[ 31  24 -15   9  27  -2] -> Z630
[ 45  23 -21  10  34  -2] -> Z530
[ 52  24 -28   9  27 -31] -> Z572
[ 28  19 -32  12  47   4] -> Z287
[ 52  24 -13   9  24  -4] -> Z329
[ 51  24 -15   9  27  -2] -> Z495
[ 48  24 -16   8  28  -3] -> Z754
[ 38  23 -26  10 -33   2] -> Z107
[ 40  23 -25  11  38   0] -> Z969
[ 47  24 -19   9  31  -2] -> Z645
[ 32  21 -31  11  44   4] -> Z904
[ 42  23 -22  52  36  -1] -> Z614
where: [2] -> Z107, 6
succ: [-28] -> [9]
where: [-32] -> Z287, 3
succ: [51] -> [24]
succ: [-32] -> [12]
where: [51] -> Z495, 1
q: [ 52  24 -13   9  24  -4] -> Z329

[ -1   0   7  -1  -3  -5   9   0 -13] -> Z107
[ 39   3   5   8   5   8 -28  -1 -41] -> Z530
[ -1   0 -12  -1  -3  -5   9   0  15] -> Z614
succ: [3] -> [5]
q: [ -1   0   7  -1  -3  -5   9   0 -13] -> Z107
q: [ -1   0 -12  -1  -3  -5   9   0  15] -> Z614
succ: [-28] -> [-1]

[ 34 -41 -38 -29  -7   9  42  37  31 -27   2  26  47   1 -46] : Z329
[ 19  -8  53  52   2  38 -36   1 -39   3 -19  28  41  46  13] : Z107
[-20 -34  39  10  31   5 -43  40  51 -35   6   2 -53  48 -38] : Z495
[-18  12  15  16  -9  27   2  -4  25 -14 -23 -12  24  21  34] : Z754
[ 32 -10 -44 -14  47 -51 -21  42  49  11 -14 -20  -3 -27  48] : Z287
[ 37   7  21  32  18  27   4 -34 -46  21  39  10 -46  50 -29] : Z614
[ 29 -23  -5  18  -4 -13  12   2  46 -12 -15  22 -20   6 -11] : Z572
[-21  26   7  47 -38 -40 -24  30  34  13 -32 -23 -40 -49   1] : Z630
[ 19 -48  49  50  27 -29 -38 -26 -24  15 -33  17 -43  -3 -36] : Z530
[ 22  23 -27  13  34  40  50 -14 -42  14  45  45 -39 -45  14] : Z904
[ 32  -3   4 -21  -8 -49  33  45  25  -3 -19 -45 -15  12 -27] : Z969
where: [29] -> Z572, 1
where: [-9] -> Z754, 5
q: [ 32 -10 -44 -14  47 -51 -21  42  49  11 -14 -20  -3 -27  48] -> Z287
succ: [-7] -> [9]

